Here is a tiny trained network, its code and every weight. The questions are about switching its units off for an input and a class, where a switched-off unit gives its printed mean instead of its output.

import numpy as np


def w(rows, s, z=0):
    codes = np.array(rows[::2]) - 128.0
    scale = np.full(codes.shape[1], s)
    scale[-1] = z or s
    return codes * scale


def f(y):
    return np.maximum(y, 0)


def log_softmax(a):
    a = a - a.max(-1, keepdims=True)
    return a - np.log(np.exp(a).sum(-1, keepdims=True))


def net(x, mask):
    res = np.array(x, float).reshape(1, 5) / 4 @ E
    y = f(res @ A[0][:, :-1].T + A[0][:, -1])
    res = res + np.where(mask, y, B[0][:, -1]) @ B[0][:, :-1]
    return log_softmax(res[-1] @ U[:, :-1].T + U[:, -1])


A, B = {}, {}
E = w([
[124,108,142,137,142,116,171,166,145,147],'x0',
[145,129,200,1,136,227,161,193,130,113],'x1',
[235,244,155,175,91,124,146,216,194,145],'x2',
[210,83,236,166,179,110,111,68,144,72],'x3',
[104,138,122,97,201,212,33,104,211,170],'x4',
],0.0097)
A[0] = w([
[110,139,139,115,188,125,91,149,218,155,58],'neuron 1',
[126,152,150,157,93,91,197,152,52,80,21],'neuron 2',
[178,92,163,134,5,146,188,115,58,85,43],'neuron 3',
[173,239,168,137,98,103,124,171,183,135,80],'neuron 4',
[76,165,44,124,88,162,146,186,144,124,3],'neuron 5',
[164,100,183,1,89,175,148,170,122,102,180],'neuron 6',
[173,63,189,140,164,88,109,134,194,68,45],'neuron 7',
[218,136,214,163,127,138,78,70,99,61,87],'neuron 8',
],0.0096,0.0037)
B[0] = w([
[158,131,182,105,93,124,55,94,211,227,189],'neuron 1',
[189,109,217,103,110,181,94,83,157,184,207],'neuron 2',
[138,143,145,147,126,172,165,93,191,199,207],'neuron 3',
[13,112,100,104,160,70,254,86,181,87,237],'neuron 4',
[175,104,97,126,166,174,151,222,76,138,196],'neuron 5',
[154,62,106,181,108,40,69,139,162,73,247],'neuron 6',
[137,153,90,107,207,126,185,222,99,157,204],'neuron 7',
[111,125,130,163,202,151,130,193,93,163,227],'neuron 8',
],0.009,0.012)
U = w([
[215,122,102,68,153,164,154,254,91,140,70],'0',
[239,130,202,60,72,176,112,89,228,192,14],'1',
[185,78,104,237,57,19,80,161,179,78,167],'2',
[81,71,147,58,129,90,178,94,159,72,145],'3',
[127,105,168,180,79,119,109,193,161,122,254],'4',
],0.0072,0.0033)

Each question gives the input, the list of numbers given to net, and the class t.
The units are the neurons (one row each of A and B). Each row of codes is followed by its name. A weight is (code - 128) times the scale printed after its matrix; where a second scale follows, it is the last column's (A, B and U).
mask holds one flag per neuron, in row order. A switched-off neuron (its flag False) gives its mean, the last column of its row in B, instead of its output. The means were averaged over made-up inputs and are rounded, as every weight is.
A unit's drop is (log p(t) with every unit on - log p(t) with that unit switched off) / (log p(t) with every unit on - log p(t) with every unit switched off).
The circuit of an input: a set's keep is (log p(t) with only the set's units on - log p(t) with every unit switched off) / (log p(t) with every unit on - log p(t) with every unit switched off). Starting from all 8 units, units are removed one at a time, each time the one whose removal leaves the highest keep (on an exact tie, the one counted first), for as long as the keep stays at least 0.8.
circuit, biggest first: the units of the circuit, biggest drop first
k most important neurons: the k neurons with the biggest drops, biggest first
drop of u: that unit's drop, to one decimal
input [8,-7,-6,8,-8], class 0: circuit, biggest first	[neuron 7; neuron 6]
input [0,8,3,-4,-8], class 1: circuit, biggest first	[neuron 2]
input [4,-7,8,2,-5], class 3: circuit, biggest first	[neuron 4; neuron 6]
input [2,1,4,7,6], class 0: 2 most important neurons	[neuron 7; neuron 8]
input [2,6,-2,-5,2], class 2: 3 most important neurons	[neuron 6; neuron 7; neuron 8]
input [5,-5,0,4,7], class 1: 4 most important neurons	[neuron 1; neuron 6; neuron 4; neuron 5]
input [0,7,-4,8,-7], class 0: 4 most important neurons	[neuron 7; neuron 8; neuron 1; neuron 4]
input [4,-8,-5,-8,-7], class 0: 3 most important neurons	[neuron 5; neuron 6; neuron 4]
input [-8,4,-5,5,-1], class 4: 3 most important neurons	[neuron 4; neuron 6; neuron 5]
input [4,-7,-7,-4,-7], class 1: circuit, biggest first	[neuron 2; neuron 6; neuron 4]
input [4,-6,-2,1,6], class 1: circuit, biggest first	[neuron 6; neuron 1]
input [3,7,-7,7,-1], class 0: 4 most important neurons	[neuron 7; neuron 4; neuron 8; neuron 1]
input [-7,3,7,6,3], class 3: 2 most important neurons	[neuron 4; neuron 5]
input [3,-6,-1,-4,8], class 1: most important neuron	[neuron 1]
input [-2,-7,4,3,7], class 1: 3 most important neurons	[neuron 1; neuron 6; neuron 5]
input [-1,-3,-1,6,-7], class 1: 2 most important neurons	[neuron 2; neuron 3]
input [1,-5,6,-3,-3], class 3: 2 most important neurons	[neuron 4; neuron 6]
input [1,-1,-3,0,-3], class 1: circuit, biggest first	[neuron 4; neuron 6; neuron 8]
input [-3,6,-1,-6,-7], class 1: circuit, biggest first	[neuron 2; neuron 3]
input [-7,-3,8,-6,2], class 3: circuit, biggest first	[neuron 4]
input [7,8,-4,7,3], class 2: drop of neuron 6	1.4
input [-3,-4,4,-6,-4], class 0: drop of neuron 6	0.7
input [-1,8,8,7,-3], class 2: drop of neuron 6	2.4
